Below is a small trained network, with its code and all its weights. Each question gives an input and a class and asks what happens when units are switched off, that is, made to give their printed mean instead of their output.

import numpy as np


def w(rows, s, z=0):
    codes = np.array(rows[::2]) - 128.0
    scale = np.full(codes.shape[1], s)
    scale[-1] = z or s
    return codes * scale


def f(y):
    return y / 2 * (1 + np.tanh(0.7978845608 * (y + 0.044715 * y**3)))


def log_softmax(a):
    a = a - a.max(-1, keepdims=True)
    return a - np.log(np.exp(a).sum(-1, keepdims=True))


def net(x, mask):
    res = np.array(x, float).reshape(1, 2) / 4 @ E
    y = f(res @ A[0][:, :-1].T + A[0][:, -1])
    res = res + np.where(mask, y, B[0][:, -1]) @ B[0][:, :-1]
    return log_softmax(res[-1] @ U[:, :-1].T + U[:, -1])


A, B = {}, {}
E = w([
[48,88,125,89,243,114,164,120],'x0',
[123,253,202,168,148,100,174,136],'x1',
],0.014)
A[0] = w([
[167,148,73,186,123,123,107,153,254],'n0',
[245,149,141,174,34,204,94,131,82],'n1',
[33,135,135,61,221,126,84,100,61],'n2',
[165,95,48,119,144,100,111,106,225],'n3',
[104,212,250,179,139,48,183,151,125],'n4',
[107,53,19,73,89,207,80,129,91],'n5',
[21,74,156,72,254,118,212,82,123],'n6',
],0.008,0.013)
B[0] = w([
[200,72,113,89,145,104,141,247,232],'n0',
[84,75,222,69,65,73,126,33,208],'n1',
[91,130,155,91,46,97,85,5,177],'n2',
[156,107,104,157,170,177,134,199,218],'n3',
[104,160,112,192,146,179,40,130,237],'n4',
[34,224,166,187,121,170,18,40,215],'n5',
[170,58,157,88,71,106,121,155,250],'n6',
],0.015)
U = w([
[120,80,189,37,77,45,128,117,110],'0',
[90,174,138,214,154,247,65,119,99],'1',
[175,78,86,94,193,156,177,246,248],'2',
[60,140,115,111,156,111,160,133,98],'3',
[126,135,101,105,157,118,155,89,102],'4',
[124,131,105,109,158,115,171,96,104],'5',
[130,115,108,143,143,126,171,97,104],'6',
[95,128,73,117,129,97,171,110,106],'7',
],0.015,0.013)

Each question gives the input, the list of numbers given to net, and the class t.
The units are the neurons (one row each of A and B). Each row of codes is followed by its name. A weight is (code - 128) times the scale printed after its matrix; where a second scale follows, it is the last column's (A, B and U).
mask holds one flag per neuron, in row order. A switched-off neuron (its flag False) gives its mean, the last column of its row in B, instead of its output. The means were averaged over made-up inputs and are rounded, as every weight is.
A unit's drop is (log p(t) with every unit on - log p(t) with that unit switched off) / (log p(t) with every unit on - log p(t) with every unit switched off).
The circuit of an input: a set's keep is (log p(t) with only the set's units on - log p(t) with every unit switched off) / (log p(t) with every unit on - log p(t) with every unit switched off). Starting from all 7 units, units are removed one at a time, each time the one whose removal leaves the highest keep (on an exact tie, the one counted first), for as long as the keep stays at least 0.8.
circuit, biggest first: the units of the circuit, biggest drop first
unit that matters most: the unit with the biggest drop
top k neurons: the k neurons with the biggest drops, biggest first
drop of u: that unit's drop, to one decimal
input [3,-8], class 1: circuit, biggest first : (n5)
input [1,3], class 2: circuit, biggest first : (n5, n1)
input [0,3], class 2: circuit, biggest first : (n5, n1)
input [-6,-8], class 1: top 2 neurons : (n5, n6)
input [2,1], class 2: top 2 neurons : (n1, n5)
input [-7,6], class 0: top 2 neurons : (n1, n5)
input [-2,-4], class 1: top 2 neurons : (n5, n6)
input [-5,5], class 0: top 4 neurons : (n1, n5, n3, n0)
input [-4,-5], class 1: top 4 neurons : (n5, n6, n3, n2)
input [3,3], class 2: top 2 neurons : (n5, n1)
input [6,-8], class 1: top 3 neurons : (n5, n1, n3)
input [-6,5], class 0: top 2 neurons : (n1, n5)
input [-4,4], class 0: drop of n3 : 2.6
input [-3,-5], class 1: unit that matters most : n5
input [-1,-5], class 1: drop of n5 : 2.7
input [-1,0], class 2: drop of n1 : 0.0
